Here is a tiny trained network, its code and every weight. The questions are about switching its units off for an input and a class, where a switched-off unit gives its printed mean instead of its output.

import numpy as np


def w(rows, s, z=0):
    codes = np.array(rows[::2]) - 128.0
    scale = np.full(codes.shape[1], s)
    scale[-1] = z or s
    return codes * scale


def norm(h):
    return h / np.sqrt((h * h).mean(-1, keepdims=True) + 1e-5)


def f(y):
    return np.maximum(y, 0)


def log_softmax(a):
    a = a - a.max(-1, keepdims=True)
    return a - np.log(np.exp(a).sum(-1, keepdims=True))


def net(x, mask):
    res = np.array(x, float).reshape(1, 8) / 4 @ E
    u = 0
    for l in range(3):
        y = f(norm(res) @ A[l][:, :-1].T + A[l][:, -1])
        res = res + np.where(mask[u : u + 10], y, B[l][:, -1]) @ B[l][:, :-1]
        u += 10
    return log_softmax(norm(res)[-1] @ U[:, :-1].T + U[:, -1])


A, B = {}, {}
E = w([
[101,214,174,71,151,124,110,198,165,21],'x0',
[242,131,144,138,102,8,126,37,130,120],'x1',
[175,25,212,122,204,180,161,46,121,123],'x2',
[62,147,189,70,191,178,148,176,171,13],'x3',
[212,89,32,153,35,101,16,179,227,92],'x4',
[71,69,55,142,180,218,155,86,104,169],'x5',
[86,228,2,150,216,116,181,64,124,119],'x6',
[209,171,78,122,199,105,137,43,228,66],'x7',
],0.0067)
A[0] = w([
[66,180,114,104,255,165,241,97,93,119,98],'L0N1',
[141,120,24,122,169,128,99,31,180,178,119],'L0N2',
[239,146,109,78,187,35,91,88,190,30,77],'L0N3',
[71,195,82,132,102,101,90,197,107,137,76],'L0N4',
[102,151,105,55,128,67,187,169,97,199,31],'L0N5',
[100,188,63,136,44,101,180,148,103,142,98],'L0N6',
[77,101,216,106,169,191,85,158,175,67,93],'L0N7',
[123,101,11,151,149,154,119,104,163,156,109],'L0N8',
[189,96,183,191,94,106,142,83,105,202,79],'L0N9',
[119,99,162,143,81,84,135,139,216,136,2],'L0N10',
],0.0072,0.0099)
B[0] = w([
[74,197,91,63,238,106,170,55,7,98,253],'L0N1',
[156,67,72,185,133,180,114,75,152,99,219],'L0N2',
[210,221,194,153,135,38,152,96,250,45,225],'L0N3',
[115,245,109,126,100,128,107,175,127,161,190],'L0N4',
[88,133,126,137,179,90,83,160,187,155,137],'L0N5',
[102,156,82,134,134,101,84,195,95,182,192],'L0N6',
[112,51,168,71,116,205,135,176,129,75,190],'L0N7',
[129,72,71,253,167,141,83,145,136,166,196],'L0N8',
[152,70,198,115,79,72,201,55,86,204,183],'L0N9',
[157,245,179,179,106,180,197,124,144,128,128],'L0N10',
],0.0071,0.0063)
A[1] = w([
[127,50,186,73,125,205,115,197,152,58,74],'L1N1',
[163,89,192,131,80,69,166,68,72,189,53],'L1N2',
[180,140,155,83,109,53,116,127,166,115,73],'L1N3',
[142,93,127,91,122,141,161,197,144,77,1],'L1N4',
[119,179,87,105,64,87,96,184,140,206,102],'L1N5',
[187,58,199,75,60,100,114,91,101,200,76],'L1N6',
[90,174,125,143,19,128,74,254,103,138,109],'L1N7',
[91,116,126,59,192,150,154,113,132,128,34],'L1N8',
[149,102,80,135,111,155,134,82,152,192,68],'L1N9',
[124,84,188,77,106,156,123,172,130,73,49],'L1N10',
],0.0093,0.0062)
B[1] = w([
[134,33,175,120,15,224,133,184,205,100,188],'L1N1',
[177,69,236,53,88,39,117,118,87,235,197],'L1N2',
[130,153,168,160,123,64,144,85,168,77,180],'L1N3',
[151,170,239,184,90,186,112,151,91,157,140],'L1N4',
[75,172,57,76,167,1,30,171,95,155,216],'L1N5',
[165,89,219,69,202,70,177,64,41,231,203],'L1N6',
[70,156,50,70,107,71,127,242,156,205,254],'L1N7',
[95,84,103,76,163,153,138,81,94,128,168],'L1N8',
[174,30,107,234,145,161,73,156,36,159,166],'L1N9',
[73,66,103,92,125,188,107,140,189,111,167],'L1N10',
],0.0085,0.008)
A[2] = w([
[111,94,154,84,91,206,86,183,180,89,45],'L2N1',
[149,93,64,250,102,183,74,92,132,156,52],'L2N2',
[184,128,135,128,92,97,179,110,165,107,41],'L2N3',
[31,170,183,148,199,162,217,91,68,91,89],'L2N4',
[171,153,150,149,123,83,163,119,208,58,68],'L2N5',
[108,86,94,156,99,143,177,143,107,153,79],'L2N6',
[152,189,123,120,83,139,199,104,58,143,1],'L2N7',
[174,147,112,105,151,66,120,141,184,69,114],'L2N8',
[118,96,145,50,116,93,32,104,142,194,90],'L2N9',
[149,136,155,151,144,105,148,94,197,73,57],'L2N10',
],0.011,0.0077)
B[2] = w([
[138,42,195,107,39,255,203,171,138,32,184],'L2N1',
[227,14,37,144,186,218,97,122,173,86,192],'L2N2',
[129,211,87,169,89,109,59,187,129,108,158],'L2N3',
[62,211,47,13,217,152,199,29,101,79,255],'L2N4',
[215,231,202,164,50,98,1,34,223,65,205],'L2N5',
[141,164,93,175,109,101,130,128,147,59,152],'L2N6',
[148,223,175,160,68,152,164,66,157,88,136],'L2N7',
[114,177,166,163,138,43,88,94,190,69,214],'L2N8',
[125,149,210,179,93,131,219,103,32,126,230],'L2N9',
[95,167,120,153,112,72,37,152,184,47,185],'L2N10',
],0.0094,0.0073)
U = w([
[49,211,58,49,232,183,209,53,43,71,194],'0',
[90,53,211,59,41,229,184,228,190,62,54],'1',
[45,206,39,121,85,45,75,249,98,223,133],'2',
[203,55,216,116,71,45,185,72,34,239,38],'3',
[216,213,183,180,71,52,46,67,226,47,255],'4',
[223,30,17,221,142,185,75,108,145,169,72],'5',
],0.014,0.0021)

Each question gives the input, the list of numbers given to net, and the class t.
The units are the neurons (one row each of A and B). Each row of codes is followed by its name. A weight is (code - 128) times the scale printed after its matrix; where a second scale follows, it is the last column's (A, B and U).
mask holds one flag per neuron, layer by layer. A switched-off neuron (its flag False) gives its mean, the last column of its row in B, instead of its output. The means were averaged over made-up inputs and are rounded, as every weight is.
A unit's drop is (log p(t) with every unit on - log p(t) with that unit switched off) / (log p(t) with every unit on - log p(t) with every unit switched off).
The circuit of an input: a set's keep is (log p(t) with only the set's units on - log p(t) with every unit switched off) / (log p(t) with every unit on - log p(t) with every unit switched off). Starting from the 12 units with the biggest drops (on a tie, the unit counted first), units are removed one at a time, each time the one whose removal leaves the highest keep (on an exact tie, the one counted first), for as long as the keep stays at least 0.8.
units of the circuit, in order: the units of the circuit, biggest drop first
top k neurons: the k neurons with the biggest drops, biggest first
top k neurons in layer l: the k neurons of layer l with the biggest drops, biggest first
drop when u is switched off: that unit's drop, to one decimal
input [-4,1,0,7,7,6,5,5], class 5: units of the circuit, in order : L0N8
input [0,8,-6,6,4,7,2,-3], class 2: top 2 neurons in layer 0 : L0N6, L0N4
input [-8,-3,-6,-7,4,7,-8,-7], class 3: top 2 neurons : L1N6, L0N9
input [3,4,4,-4,0,4,-4,3], class 3: top 2 neurons : L0N9, L1N6
input [-7,3,-7,6,8,4,-7,0], class 2: top 2 neurons in layer 1 : L1N7, L1N5
input [-3,5,4,-7,4,-4,-5,6], class 3: top 3 neurons in layer 1 : L1N6, L1N2, L1N9
input [1,-4,4,2,2,-5,-3,4], class 1: top 3 neurons : L0N7, L1N1, L2N1
input [7,-8,6,2,2,-3,5,-2], class 1: top 2 neurons : L0N7, L1N1
input [2,-4,3,-2,3,-4,0,-7], class 1: top 2 neurons : L1N1, L2N1
input [7,-7,6,-6,3,7,1,-2], class 1: top 2 neurons : L0N7, L2N1
input [-8,5,-3,2,1,3,1,-3], class 5: top 4 neurons : L0N2, L0N8, L1N9, L2N2
input [8,-1,4,8,-6,-2,-1,-7], class 1: top 3 neurons : L1N1, L0N7, L2N1
input [4,-2,4,-1,-5,-2,-2,-4], class 1: top 2 neurons : L0N7, L1N1
input [2,-1,1,-3,3,6,-3,-3], class 5: units of the circuit, in order : L1N9
input [-4,-6,-4,-7,-5,3,1,1], class 5: top 3 neurons : L2N2, L0N8, L1N9
input [-8,-5,5,7,2,3,-1,1], class 1: drop when L1N1 is switched off : 0.2
input [-1,-2,-3,0,-6,4,-8,-8], class 1: drop when L1N1 is switched off : 0.5
input [1,6,0,-7,-1,7,4,-1], class 5: drop when L0N3 is switched off : 0.0
